Below is a small trained network, with its code and all its weights. Each question gives an input and a class and asks what happens when units are switched off, that is, made to give their printed mean instead of their output.

import numpy as np


def w(rows, s, z=0):
    codes = np.array(rows[::2]) - 128.0
    scale = np.full(codes.shape[1], s)
    scale[-1] = z or s
    return codes * scale


def norm(h):
    return h / np.sqrt((h * h).mean(-1, keepdims=True) + 1e-5)


def f(y):
    return y / 2 * (1 + np.tanh(0.7978845608 * (y + 0.044715 * y**3)))


def log_softmax(a):
    a = a - a.max(-1, keepdims=True)
    return a - np.log(np.exp(a).sum(-1, keepdims=True))


def net(x, mask):
    res = np.array(x, float).reshape(1, 6) / 4 @ E
    u = 0
    for l in range(2):
        y = f(norm(res) @ A[l][:, :-1].T + A[l][:, -1])
        res = res + np.where(mask[u : u + 9], y, B[l][:, -1]) @ B[l][:, :-1]
        u += 9
    return log_softmax(norm(res)[-1] @ U[:, :-1].T + U[:, -1])


A, B = {}, {}
E = w([
[210,43,117,36],'x0',
[181,94,157,114],'x1',
[71,75,22,162],'x2',
[105,187,98,132],'x3',
[254,143,83,182],'x4',
[180,155,90,31],'x5',
],0.0092)
A[0] = w([
[121,187,105,52,3],'L0N0',
[127,150,41,115,139],'L0N1',
[83,209,168,70,62],'L0N2',
[75,104,137,216,94],'L0N3',
[146,59,116,236,152],'L0N4',
[135,121,2,157,169],'L0N5',
[186,29,141,73,83],'L0N6',
[85,170,119,242,137],'L0N7',
[61,194,166,87,60],'L0N8',
],0.0086,0.005)
B[0] = w([
[152,190,149,46,114],'L0N0',
[135,114,40,90,177],'L0N1',
[79,154,176,67,157],'L0N2',
[86,193,16,196,185],'L0N3',
[50,160,121,165,213],'L0N4',
[119,184,63,70,241],'L0N5',
[74,17,121,114,198],'L0N6',
[2,126,95,190,254],'L0N7',
[67,128,147,72,159],'L0N8',
],0.0074,0.0041)
A[1] = w([
[10,79,71,70,95],'L1N0',
[151,197,178,110,137],'L1N1',
[239,133,225,60,141],'L1N2',
[186,220,20,43,186],'L1N3',
[180,28,191,106,100],'L1N4',
[185,92,72,117,21],'L1N5',
[254,92,141,99,12],'L1N6',
[141,200,210,32,2],'L1N7',
[142,148,86,104,49],'L1N8',
],0.0081,0.0056)
B[1] = w([
[142,2,181,135,210],'L1N0',
[102,138,193,143,150],'L1N1',
[147,174,206,201,214],'L1N2',
[146,93,139,92,253],'L1N3',
[162,63,186,206,175],'L1N4',
[119,88,109,99,124],'L1N5',
[98,104,139,156,152],'L1N6',
[117,165,201,100,142],'L1N7',
[183,145,109,42,111],'L1N8',
],0.0096,0.005)
U = w([
[184,116,11,29,65],'0',
[58,228,27,229,155],'1',
[167,14,173,103,162],'2',
[21,123,114,138,156],'3',
[229,174,222,174,132],'4',
[108,212,222,17,1],'5',
],0.011,0.0062)

Each question gives the input, the list of numbers given to net, and the class t.
The units are the neurons (one row each of A and B). Each row of codes is followed by its name. A weight is (code - 128) times the scale printed after its matrix; where a second scale follows, it is the last column's (A, B and U).
mask holds one flag per neuron, layer by layer. A switched-off neuron (its flag False) gives its mean, the last column of its row in B, instead of its output. The means were averaged over made-up inputs and are rounded, as every weight is.
A unit's drop is (log p(t) with every unit on - log p(t) with that unit switched off) / (log p(t) with every unit on - log p(t) with every unit switched off).
The circuit of an input: a set's keep is (log p(t) with only the set's units on - log p(t) with every unit switched off) / (log p(t) with every unit on - log p(t) with every unit switched off). Starting from the 12 units with the biggest drops (on a tie, the unit counted first), units are removed one at a time, each time the one whose removal leaves the highest keep (on an exact tie, the one counted first), for as long as the keep stays at least 0.8.
units of the circuit, in order: the units of the circuit, biggest drop first
most important unit: the unit with the biggest drop
k most important neurons: the k neurons with the biggest drops, biggest first
top k neurons in layer l: the k neurons of layer l with the biggest drops, biggest first
drop when u is switched off: that unit's drop, to one decimal
input [1,5,4,-4,-2,-7], class 1: units of the circuit, in order : [L0N3 L0N4]
input [-2,-2,-8,-7,2,-6], class 1: units of the circuit, in order : [L1N0 L1N3]
input [-2,7,-4,3,-2,7], class 4: units of the circuit, in order : [L1N2 L0N5]
input [-2,-4,4,-3,-2,6], class 2: 3 most important neurons : [L1N0 L1N3 L0N3]
input [-1,8,7,-4,8,-5], class 1: most important unit : L0N4
input [0,-2,-4,-5,3,-4], class 1: units of the circuit, in order : [L0N4 L1N0]
input [6,1,-4,8,0,-2], class 4: 2 most important neurons : [L1N2 L1N0]
input [7,7,-5,5,-6,1], class 4: units of the circuit, in order : [L1N2 L0N7]
input [0,-3,7,5,8,2], class 0: top 3 neurons in layer 0 : [L0N5 L0N1 L0N3]
input [5,3,-6,2,-4,-6], class 4: 3 most important neurons : [L1N2 L0N7 L1N0]
input [-2,4,-3,-3,7,-5], class 1: 3 most important neurons : [L0N4 L1N0 L1N3]
input [-1,4,-2,8,0,6], class 4: 2 most important neurons : [L0N7 L1N2]
input [-4,1,-8,-5,6,-7], class 1: drop when L1N3 is switched off : 0.2
input [5,3,-4,1,-1,6], class 4: units of the circuit, in order : [L1N2]
input [5,-8,3,8,-1,0], class 0: drop when L1N0 is switched off : 0.0
input [-5,3,5,-2,-2,5], class 0: drop when L0N6 is switched off : 0.1
